Each row, then the tier of its hidden value:
[ 281  -43 -219 -141  -24   57  -62 -186 -182 -287  276  283   -1  -97
  -11 -158  -65  -90 -176 -177   51  152 -104 -116   15  175  241  152
  186  151   16 -317  -81   31   15 -320  -25 -236    5 -324    4 -170] : j796
[  28  -67  173 -239  -56  -12   70 -119  -74   59  139  321    2 -300
  -52 -115 -333 -176 -107 -358   16  380 -288 -123  107 -121  -25  -67
  343  195  120  -54   24  201  147   51 -180  -44  -72  -89   53  167] : J31
[  37  -46   25   70 -120  173  -60   42   11  202 -110 -110  -60  161
  -72  141  -12   81  201   58   60  108  -71  108 -207 -454  262  -17
  -92 -178 -365  239  -89   38  -69  211  -52  195  172   43  190  -66] : J709
[ 174   34  -25  -91   45  282  -27  -47  -84  -36   78  -12   32  -76
  108  -31 -123 -123  -10 -206   17  155  -28  -89 -114  -77  202   31
    9   -2   -7   63  -21   42   77 -248   84  -15   -2    5  161 -134] : J709
[  64   -6   35   63  -23  366 -111   56 -142  107   -7  169    1 -193
  -62  206 -109   -8   26  -30   21  243  -23    2 -281 -405  342  108
  261  -38 -360  -29 -100  226   28  -19 -229   89   65  -91  279 -216] : j796
[ -23  -65   50  -25  -70  -42  114 -179  -21  173  109   -7  -54   16
   12 -239 -142   25   43 -242   56  252 -243    7   87  -19  -55  -56
    7  117  128  -36  149 -134   53   33   89    9   -8   20 -105  186] : J951
[ -46 -219 -140 -245  292  247 -105  -50  250 -519 -400 -411  175  112
  338  134 -227  103  340  233  -60 -738  121  313   -6  115 -405   93
 -560 -338  366  491 -268  141  -24  129  698  216  -32  195 -102  -26] : J951
[ 179  -46  -58  -78  -87  -10   22 -103    2   29   26 -162  -44  254
   54 -154    7  -27   99 -136   50   53 -132    7   13  -54  138  -51
 -259  -28  -41  175   -5 -147  -46  -52  160    0  144   21   17   20] : J951
[ 205  -52 -148 -110  151  401 -175  -37 -141 -335    8  135  109 -232
  143  114 -113  -90  -32  -44  -21  -65   96  -15 -180    7  198  232
  104   -1  -71  -80 -192  254   37 -336   52  -76   -1 -162  183 -331] : j796
[ 107   60   14  106 -104   33  169  -97 -178  261  263   44  -83   77
  -66 -251  -45   19 -115 -267   44  372 -254 -101  -10  -24  247  -33
   95  164   17 -221  207 -304   23 -185   -3  -44   37  -34  -50   59] : J983
[ -32  -99   64  -36   -4  113    4 -126  -59   79   32  117    2 -181
   33  -79 -172   -5   45 -184   21  221 -157   32  -15 -104  -29   42
  151  113    6  -60   43  104   59   14  -34   23  -17  -34   16   58] : J709
[ 102  -90  -92  -25   12  193  -86   18   81  -75 -216 -309   11  278
  102  114    7   85  265  141   17 -255   30  171 -153 -219  115   28
 -389 -256 -158  369 -164  -12  -98   93  269  172  173   97   97 -111] : J951
[-283  -63  338   24 -179  -68  182 -133 -109  517  210  473 -109 -436
 -277 -114 -411   22  -93 -362   71  763 -465  -59   68 -388  -63 -115
  692  276   10 -290  234  132  191  386 -444   96 -150  -75  -30  372] : J31
[ -83  -79  119  113  -49   32  123 -145  -99  318   73   11  -52  -57
   29 -221  -96   79   57 -243   24  317 -244   47   24  -69  -47   -3
   79  206   40 -128  229 -136   43  -12   -2   30   22   44  -95  172] : j752
[ 153  -45   71   -4   -6   33  109 -197 -216  162  200   78    0 -104
  161 -383  -21 -124  -96 -456  -16  353 -217 -110   97  198   39   41
   62  396  110 -231  246 -151   53 -434    1 -191   59  -31  -58   66] : J983
[-161   -3  156  202 -113   57  175 -181 -180  506  265  212 -116 -232
 -110 -252 -176   96  -64 -346   79  668 -324  -57   -8 -158   53  -15
  418  293   11 -379  346 -154  138    2 -200    2  -94  -40  -85  205] : J951
[ 338  -41 -180   21  106  246  -67 -179 -327 -176  218  141   58 -148
  226 -249   92 -109 -159 -288  -28  144    0 -113  -58  331  247  273
   78  347  -13 -395   73  -55   10 -741   32 -326   83 -231   26 -289] : j752
[ -30  -40   65  -14 -149  -83  123 -172  -37  251  189  107  -99  -11
 -106 -221 -162   22   -5 -257   90  408 -298  -34   72 -125   41  -88
  153  119   43 -101  150 -116   62  123  -53   16  -18  -41  -71  203] : J709
[ -74 -104  121  138   90  586 -229  251  108  160 -567 -419   76  110
  159  518   -5  129  500  313  -45 -288  210  325 -472 -721  172   74
 -357 -429 -549  674 -260  307 -104  279  101  458  249  305  416 -257] : J709
[ -34  -19    2  152   17  313   -9   74   22  180 -175 -289  -17  186
   35  156  -42  172  233  132   22  -73   -5  162 -247 -355  167   19
 -219 -236 -185  252  -31  -87  -38  128  188  259  107  162  108  -81] : j752
[-116 -165   22   34   76   93   42 -124    4   30 -100  -89   24  -29
  117  -95 -138  145  156  -35  -12  -65 -133  185   16    8 -211   71
  -91   47  142   -1   64  -34    7   70  216   95    2   59 -147  114] : j752
[-115  -85  170  228   36  371  -40   71  -54  366 -258 -207    8  -21
  114  143  -19  132  281   12  -26   92  -16  194 -272 -427   84   64
  -88  -43 -313  209   60   62  -26   70   -8  250  153  203  173  -54] : j752
[ 255   62 -131 -202 -210 -141   81 -132 -108  -77  404  338 -115   47
 -285 -146 -199 -101 -250 -208  129  381 -298 -227   75  -75  376  -78
  296   28   21 -223  -60  -92   61   18 -146 -141  -32 -310   12   22] : J31
[-321  -87  309  174 -182   10  135  -91  -26  630   26  143 -124 -188
 -179  -69 -232  139  133 -215   75  596 -352   97  -37 -487  -58 -115
  346  129 -158  -56  239   23   84  441 -277  229  -18   91   -5  325] : J709
[  22  -63   70  167 -133  151  -31   22  -42  346 -120 -155  -80  192
  -28   60   70  105  229    3   48  175  -96  127 -201 -433  253   -4
 -125  -72 -414  192   15  -43  -87  139  -81  171  231   72  159  -34] : J951
[ 280    4 -163 -161  -38  110  -54 -108 -127 -221  212  191   -5  -35
  -28  -68  -92 -119 -131 -157   52  147  -88 -127  -42   20  299   76
  117   34  -40 -129 -114   48   24 -234  -15 -141   21 -225  101 -170] : j796
[ 299 -150  -82 -174 -150 -129  -91 -140  -39 -106    5   -4  -31  227
   53 -164  109 -121   90 -155   34   36 -132   21   61  -22  169   15
 -227   82 -225  145 -123   29 -134  -88  -20 -113  279 -126   70  -40] : J709
[  55   32 -108  -64  -56  152    9  -37  -24  -67  151  141  -47  -25
 -176   86 -233   50  -51   10   89  150 -126  -39 -111 -228  247    2
  192 -168  -18  -60 -106   17   62  137   16   83  -82 -135   66  -61] : j796
[ -57 -223  -47 -338  192  117  -88 -127  147 -476 -188   23  147 -197
  180   62 -350  -23  137   26  -36 -365  -40  172   93   97 -377   82
  -95 -110  346  202 -236  319   55  158  333   89 -110   -6  -78   55] : j796
[  66   16  -12   83   50  462 -115   88  -57   67 -118 -104   24  -34
   51  242  -71   37  143   59   15   39   82   61 -330 -385  303   95
  -16 -191 -296  175 -113  132    9  -45   23  171   72   51  278 -252] : J709
[  -4  -48   97 -254   88   93   89 -145   82  -51    2 -104   65 -109
  194 -182 -303 -141   65 -318    1   70 -150  -31  124   66 -231 -100
 -111   30  378  227   61   33  141  -46  293   48 -114  165  -31  180] : J709
[ 173 -165  -82 -170  106   66  -43 -118   24 -258 -147 -232   88  155
  283 -141  -11  -47  158  -85  -46 -306  -22  117   68  191 -129   70
 -414   18  148  228  -82  -18  -67 -199  371  -28  137   64  -57  -27] : j752
[-126  -18  201   88 -109    0  183 -163  -79  474  157   50  -93 -107
  -32 -269 -174   29   22 -368   60  537 -318  -37   52 -156  -34 -105
  188  226   69 -114  305 -155  115   56  -74   51  -41   84  -69  269] : J951
[ 408  -43 -132 -200   31  171 -125 -165 -354 -317  322  519   65 -388
   62 -149  -68 -277 -321 -366  -11  312  -77 -244  -13  216  336  249
  435  384  -75 -467  -85  242   74 -628 -276 -397   28 -426  154 -299] : J31

[  68  -21 -114   42 -224  -17    7 -159 -133  141   46  -15   28   28
  -57   46 -145  -56  -62  -81  -17  -78 -117  184  121 -176 -129  -70
  134   -7 -132  153   63 -141   46   42  147  -90  -72   21   -2 -131] : J670
[ 269 -353   97 -214 -525 -188  150  123  112   42 -157   62  -74   53
   70   56   43 -369 -148 -275   -2 -180 -247  -48   73 -300   35 -220
   29 -139  286  242   13 -105  203  235  274   65 -173   66   70  126] : J82
[ -77    1  326 -346  -54  136 -158   86  312  -90   12  278  103  -69
  248 -284 -111  218  -84  112   16   15   65  -11 -231   95  -24  105
 -184  185   99  123    9   48 -127 -161  -22  -34   67   47  -63  204] : j358
[-107   34   43  -51   -6  -73  -41  115   41  101  -56  139  179 -137
   74 -136   29   66   29  -61   15   88   15 -162  -18   37   55  -86
  -13  -80   96 -135   57   49  -87   82 -180  -36   66  -38   30  -71] : j724
[-241   88   78    0   53   64 -172   38  -74  114 -114  103   48  -27
   16 -133   22   76   -3  -71  -20  -17  218   -7   53   77   59  -10
   -7  -11  -62 -150   36  -26  -57  -33  -83 -102   89 -114  -26 -100] : j358
[ -54  -45  278 -307  -79  137 -135   45  266  -65    2  211   40  -55
  179 -217 -115  137  -74   81   -4  -48   51   32 -174   45  -25   83
 -145  190   44  126  -20   18  -77 -144   79   10   23   38  -50  147] : j631
[ 252 -336  118 -212 -503 -171  126  120  109   36 -168   68  -75   69
   69   43   47 -348 -156 -264    2 -180 -213  -38   73 -274   29 -208
   16 -132  272  239   20 -104  195  214  267   49 -159   59   55  135] : J82
[  62   48 -236  116 -243  -61   58 -258 -233  223  130  -34  111  -40
  -98   50 -181  -23  -47  -90  -59   -1 -132  184  137 -237 -152  -96
  218  -30 -199  125   57 -154   66   65  111  -82  -65   -1   44 -199] : j631
[  14 -168  269 -175  -54  115 -131  222  230 -177 -157  120 -131  115
  178  -27  -40  -52  -68   22  122 -194  -96   32  -57   48   24   76
 -179   82  178  122   52  -14  -70  -27   77 -115    9   86 -105   84] : J670
[  69 -146   12 -123 -275 -176  109  169   93   48  -50  136  124 -132
  151  -57    8 -122  -32 -148   12   30 -203 -194  -38 -175   96 -133
   13 -137  290   12   28    5   33  210  -70    5  -13   26  107   14] : J835
[  27   60  -27  103  148  -65  -47   70    3 -106   84   56   90 -132
   85    8  -35  191   85   50   91   31 -100 -194 -225  -49   41   22
 -156    0   -7 -168   57  100  -15   23  -63 -107   53   -9  -28   28] : j766
[  70 -144   89  -73 -131    9   16  -79   51   28  -38    1  -80  -46
  -65    9  -49 -144  -29  -45  -74 -141  -21   32   19 -133  -19  -39
   -9  131  -52   27  -90  -38  147   -2  302  154  -62  -18   36  -54] : J84
[  22 -116   18 -105 -235 -129   61  142   58   60  -61  121   96 -103
  126  -61    3 -100  -35 -141    6    5 -136 -142  -15 -143   87 -110
   16 -112  223    2   28  -13   23  167  -52  -17   -6    5   82   -6] : J835
[  22  -77   19 -112 -151 -159   71  168  117   77  -32  142  192 -174
  128  -97   20  -27   19  -99   31   87 -157 -223  -52  -66   71 -140
   -6 -127  231  -57   49   53  -50  179 -153   14   12   21   78  -22] : j724
[ 107  -93  111  -19 -190   16  -59  -47  -34   21 -111   27  -88  168
  -20   38  -38 -116 -131  -82   26 -164  -43  153  108  -86 -111  -47
    0   13  -23  183   75 -119   89    8  207 -115  -54   36  -80   16] : J82
[-140  -37   78  -80  -88   41 -116   61  -12   96 -119   76  -15   -6
   23  -81    3  -40  -26 -117  -10  -97  111   26   64  -11   59  -44
    3  -18  -12  -40   18  -58  -19    9   43  -51    4  -71  -10  -61] : j631
[ 101   86  -33   18  -94   97    2 -327  -26   56  211   36   99  -33
  -32  -33 -297  125  -77  165  -60   16 -137  254  -11 -111 -268   88
   83  244 -232  227    7  -87   15 -132  168  -25    2   91  -26 -124] : j631
[  18   43    4   33  -24  -62    6   49   20   11   25  116  162  -74
  102  -55  -72   81   -8   33   53   86 -154  -82  -41  -21  -44  -14
  -14  -28  105  -13   94   23  -69   71 -161 -120   76   50    3  -72] : j766
[  87  -80   20   54  -31   13  -86  -37  -64  -55  -31  -49 -138   66
  -54  102  -31  -29  -10  -68   46 -201  -21   57  -38 -125  -24  -22
  -87   37 -143   13   29  -51  115  -18  279  -70  -80  -22  -73   33] : J84
[  -6  -16   84  -60  -25  -21   18   -9   94   -3   34  114   94 -161
   65 -100  -67   36    0   46  -50   39  -44 -109 -103  -64   15   16
  -47  111   59  -66  -57   49   38    2   22   79   58   -6   60  -40] : J835
[-235  142   67    3  148   18 -153   63  -15  132  -69  128  173 -114
   21 -177   41  168   51  -20    8   91  185 -108    8  156   35  -43
  -27  -32  -45 -218   66   52 -139  -15 -211  -74  114  -96  -27 -118] : j724
[  48  -59  -43   70  -19    9  -60  -26  -66  -32    9  -47  -89   -3
  -31   97  -63   -9   24  -50   42 -159  -65   28  -48 -136    5  -10
  -56   33 -126  -26   17  -39   74    6  207  -64  -59  -24  -40  -32] : J670
[  27 -117  243 -242 -127  103  -95  -19  187  -30  -47  111  -60    6
   51 -115  -73  -10  -78   11  -32 -137   50   83  -70  -25  -50   20
  -99  178  -28  134  -44  -28   37 -107  255   76  -46   18  -45  103] : J84
[  24  -51   10    7  -47  -40   63  -52   29   20   35   42   44 -158
   -2  -21  -68  -48   14   13  -69   -5  -80  -88  -50 -133   20   -4
    1  106   17  -80  -86   24  100   37  103  119   24  -18   86 -111] : j358
[ -26 -170  396 -251   38  136 -163  349  368 -287 -177  208 -117   65
  292 -100   -5   19  -54   88  149 -160  -76  -94 -191  127   99  139
 -304  122  304   54   32   75 -116  -58  -15 -104   73   94 -113  177] : j358
[  28 -102   69  -75  -90   17   14  -44   76   10    3   37  -24 -100
   -3  -22  -77  -72   -7   -4  -57  -87  -48  -11  -35 -115    4   -4
  -21  133  -18   -4  -86   -8   89   -6  196  123  -21   -9   46  -64] : j631
[ 118  -43  -23   38 -252  -25  -10 -172 -145  132  -33  -13  -26  126
  -90   53  -82 -109 -124 -113  -23 -115  -55  202  164 -160 -159  -94
  110  -12 -126  197   77 -158  115   32  222  -98  -80   17  -41  -61] : J82
[-162   63  -38  100  148  -46 -147  102 -120    5  -40   18    3 -119
    9  -18   81  134  104 -119   39  -55  164 -198 -138  -40  177  -43
 -126  -84 -100 -315   22   56   28   20   -9  -94   32 -164  -12   12] : J835
[  69 -180  141 -122 -297  -55  -25   44    1   86 -195   52  -89  107
  -14   -8   65 -222 -128 -217  -18 -175   28   41  123 -127    8 -146
   12  -72   73  117   25 -107  141   87  228   -8  -89  -26  -11   57] : J82
[  95 -118  161  -57 -169   36  -77    8   23  -21 -135   46 -110  171
   14   27  -25 -117 -125  -67   43 -179  -43  134   85  -56  -87  -27
  -41   30   20  177   71 -100   67    0  199 -108  -45   44  -90   38] : J82
[  21   61  -90  155   88  -97   -6   21  -76  -29   69   26  102 -126
   32   30  -35  115   70   10   55   43 -109 -159 -122  -89   26  -14
  -65  -32  -15 -166   54   60   17   68  -64  -95   51  -22    9  -60] : j766
[ 126 -164  -76  120 -126  -93  131 -152 -106   85  -29 -118 -108  -87
 -197  146  -20 -281   22 -102 -115 -147  -93  -17  114 -252    3 -101
   88   81  -95  -82 -131  -49  268  104  362  223  -81  -53  109 -209] : J84
[  93   26   12    6 -100   83  -51 -263  -52   54  102    2   -2   35
  -79   -1 -190   55  -73   60  -45  -85  -36  228   18 -105 -207   29
   38  178 -248  176   13  -99   67 -113  264  -23  -47   34  -56  -54] : J84
[ 113  -79   50   77  -47   -5  -81  -46  -84  -52  -61  -49 -146  110
  -66  112   -1  -50  -41  -81   43 -203   -3   52  -15 -125  -34  -34
  -91   26 -128   25   38  -56  154  -11  294  -84  -72  -24  -85   55] : J82
[ -65   15  430 -496  -87  146 -192  155  451 -137   41  390  186  -79
  376 -398 -130  336 -120  154   49   76   57  -41 -346  153  -45  121
 -256  185  189  209   55   82 -217 -196 -115  -77   79   96  -94  353] : J835
[  58  -40  -59   10 -199    6  -17 -102  -81   95   13    5    5   42
  -22   36 -129  -54  -64  -69    5  -95 -111  164   95 -141 -105  -45
   89    3  -89  150   64 -124   27   33  134  -99  -59   29  -21  -97] : J670
[  60  -15  -70   82   50 -148  144  -33   42   61   83   26  179 -291
  -40  -11  -33  -12  102   37  -53  117 -165 -243  -68  -99   20  -79
   14   50   41 -209  -75  115   61  119  -26  189   45  -10  126 -192] : j724

[ 200    1 -346  -11  -74 -112  -39  131  -12   68  -88  247   65  107
 -400   89 -124   28   36  180  166  -90   -4   80   23   97  -58   27
   71   75   74  104  145   28   52  -15  254   25  -23  -81  101   12] : M
[ 353  168  -97 -116 -124   77   27  -33  -43 -187 -118  394  129   32
 -123   52   37  262  100  152  121   -7   70  254 -131  278   -8   44
  216  346 -131  157   14  -29  152 -313  149  146 -321  -50  106  139] : V
[-149  -62   97   68   11  -43  -33  112   87  104  259 -159 -115    6
  -50   55  -55 -185 -170 -121   31  -37 -124  -67   99   -8  -56   13
 -262  -40   56 -199   43   10   97  165 -118  -12  -42  149   60 -148] : U
[-255  -70  259  -26   13  173    8 -111  -20   33  123 -325 -138  -40
  249   60  136 -216  154 -239 -122   67  -70 -187  125   67   30 -226
  -87   -5  -29 -345 -186  -72  101   75 -205   19 -221   94 -271  -22] : A
[-168   42  278    3   99  108   19  -59   49  -13  284 -208  -94   20
  148  -46  147 -156  -14 -130  -54  -18 -108  -71    6    9  -22  -29
  -89   67  -83 -190 -101   16  136  -71 -187   48  -86  118 -151  -85] : A
[-232  -61  205  -10   -6  220   10 -190 -144   70   57 -336  -68  -49
  283   23  189 -226  261 -217 -175   52   25 -171   43   13   33 -242
    1   16  -81 -249 -205  -60   51   -5 -126   55 -187   -8 -346   -7] : V
[ 257  193 -246 -154   41  -96  -59   78  -21  157    2  172  118  192
 -267   68   55  196   50  258   70 -173  107  139    4   97 -103  147
   96  157  -78  189   30   21   24 -266  219   62  118 -130  218   -5] : C
[-167  193  152 -105  184  -39 -269 -209  -72  205   76 -305   22  -87
  282 -106  213    9   18 -174  -54  -11   37 -123  -60  167   47   22
   48   33 -266 -142  -47  -40  111  -56 -264   33  182   20  -19 -133] : C
[ -9  14 -45  19  -5  35 -37 -55 -87  77  77 -61  42  24 -28 -17  61 -78
  70 -10 -28 -61  41  13 -65  -3 -37 -15  29  57 -64  13  -2  23  52 -81
  41  65   0 -56 -69 -59] : C
[-302  -57  225   32  192   46  -44 -181  110  -87  267 -326  -65  -69
  261 -175   81 -207   91 -262 -112   51 -110 -101  -74   37   32 -113
  108 -104  -42 -143  -39  128  167   21 -276   58   74   48 -343 -173] : M
[ 251  284  -57 -150  164 -236 -103  200  188  110  243  183   86  135
 -181   -2  -41  292 -247  165  126 -166   29  234  -17  209 -134  343
  -43  149  -79  224  150  109  114 -223   23   66  190   49  495 -139] : A
[ -17   24   79  -24   18  -34  -24   89  111   24  192  -33  -64   28
  -42   59  -27  -25 -109  -55   47  -28  -81   21   68  106  -50   35
 -132   51    9 -114   22    7  127   25  -89   24  -92  115  105  -84] : U
[ -84   23  125   30   31   65  -17  -36  -77  108  165 -168   -2  -23
  124  -19   73 -124   37 -120  -73  -26   35  -21  -28   19  -39  -14
  -70   47  -66  -43  -29   35   51  -39  -52   69  -47   20  -51  -92] : P
[-256  -49  177    9   92   87  -86 -227  -27   12  154 -355  -15 -105
  331 -108  116 -153  151 -269 -174   52   27  -88  -85   47   39 -138
   90  -73 -101 -130  -86   41  109    5 -232   76   22  -14 -270 -136] : H
[ 236  100 -176  -15  -29 -308 -164  269  140  134  116  221   92  -48
 -193   74 -286  235 -335   10  172  -63   66  253  -15  271  -99  281
 -163   49   42  201  310   88  100   98   29   53   56   85  619 -180] : U
[ 126   14 -225    6  -19  -68  -23   69   20    8   14  171   40  100
 -308   22  -58  -13   17  138  129  -86  -45   65  -21   53  -50   31
   77   79   32   68  105   47   87  -62  160   39   -2  -49   14  -17] : M
[-237 -162  265  337 -177  373  157 -154 -266 -136  179 -100 -126  -67
  -26  -82  188 -575    6 -141   43   18 -239 -178 -151 -284   29 -201
 -179  197  -90 -330  -94  -74  118   30  -22   54 -425  135 -554   46] : V
[  70   63    5  -19   -2  -42  -14  127   56   62  146   62  -25   65
 -143   73  -25    0 -110   35   88  -69  -53   49   56   92  -69   77
 -126  106    0  -43   47    4   97  -27   18   29  -88   81  158  -52] : A
[ 140 -206 -151   93 -198   55  213  229   30  -43  128  151   -5   94
 -249  175 -216 -108   58   47  -17  -49   46  165   72  -37 -132  -59
 -116   19  251  106   58   90    7   31  258   82 -287  -32   53  -15] : A
[-136  135  335    1  151  151   39 -110   46  -81  342 -147  -83   71
  110 -119  259 -151  -52  -51  -10  -58 -168  -54  -72  -36  -26   34
  -44  171 -179 -175 -128   19  178 -220 -192   63  -63  130 -213  -60] : P
[  78   50  -20   17  -32    8    3   83  -59  105   97   43   21   44
 -104   50   -2  -41  -25   26   41  -70   22   52    2   48  -72   52
  -91  117  -19   27   39   17   45  -58   89   58  -92   17   98  -39] : P
[-175  -20  147   53   57  105  -27 -158  -75   35  191 -256    2  -46
  199  -96  127 -176   93 -166 -129  -12   22  -46 -105  -40   -7  -70
   27    5 -102  -68  -66   49   78  -63 -119   81    8  -18 -218 -115] : C
[-120  -57    0  -10   48   32  -37  -96   28  -22   73 -136  -23   -2
   38  -33   33 -117  143  -98  -39   11  -41  -57   -9   62   13 -125
  109  -35   -3  -99  -26   42  111    6  -67   43  -19  -25 -222  -62] : M
[-292  -96  172   34  108   97  -34 -195    6    3  216 -380  -46  -51
  266 -107  113 -227  157 -240 -183   26  -17 -114  -55  -36   16 -154
   67 -109  -46 -149  -99   67   98   12 -204   60   48  -14 -339 -147] : H
[ 143   21 -226   17  -58  -55  -41   51  -60   80    5  132   84   68
 -239   32  -46    6   15  113   74  -95   51   97  -58   30  -63   54
   44   84   -6  120   98   35   42  -77  179   59    9  -86   81  -34] : H
[ -63   94  169   19   49   -9  -77   28   39   44  200  -56  -64  -22
    9  -14   54  -77 -173  -87   89  -25 -125  -32    1   96  -19   68
 -155  114  -94 -165   29  -21  152   13 -151   23  -80  163   70  -86] : A
[  92  101  -46  -36   17    7  -20   18  -76  128   85   14   63   73
  -67   17   64   14   44   63   -5  -97   79   65  -35   41  -72   64
    3  120  -76   87    5   31   30 -157   99   74    7  -55   73  -41] : V
[ 142  -87 -120   -5  -99   90  108  -48   69 -284    5  216   53   37
 -125    5  -64   31  178   44   27   26  -12  175 -107  116  -10 -103
  244  111   55   94   16   76  157 -149  106  122 -253  -73 -179   49] : M
[ -85  169  143  -98  122  -11 -178 -122  -85  200   71 -225   32  -68
  251  -41  150   30   44 -149  -67  -11   82  -57  -25  178    7   21
    5   64 -199  -71  -42  -19   73  -68 -166   59   70   16   51 -100] : V
[ -24  -14  -55   30   -1   24  -34  -55  -46   31   87  -50   25   21
  -53  -27   39  -94   63  -17  -10  -48    2    8  -68   -3  -26  -30
   50   36  -41   -5   14   34   76  -58   25   60   -2  -44 -104  -64] : H
[-100   12  161  -23   45   -8  -37   33  129   -2  225 -120  -91   -7
   58   31    7  -57 -104 -128   13    3 -104  -19   65  111  -24    2
 -130   26  -13 -182  -12    2  152   48 -182   24  -96  144   36 -103] : U
[  81   63  -47   46   -9    5   -5   37  -99  114  129   28   74   43
  -89  -16   23  -48  -16   41    7 -101   69   87  -87  -15  -84   89
  -41  111  -59  121   58   63   25 -122  114   85    5  -41   75  -75] : V
[ -71 -145  134 -135    5   -9   -9  -61  138  -39  104 -280   63 -198
  556   63 -185  168  262 -409 -335  168  301  177   25  360  -13 -160
  128 -187  111  116  -32  151   67   76 -205  163 -146  -63   91 -166] : A
[-22 -22 -66  12   7   7 -41 -57 -21  17  75 -51  30  14 -35 -26  17 -70
  78 -30 -18 -35  13  18 -61  30 -22 -36  76  17 -26   5  19  43  82 -45
  13  61   4 -50 -96 -70] : H
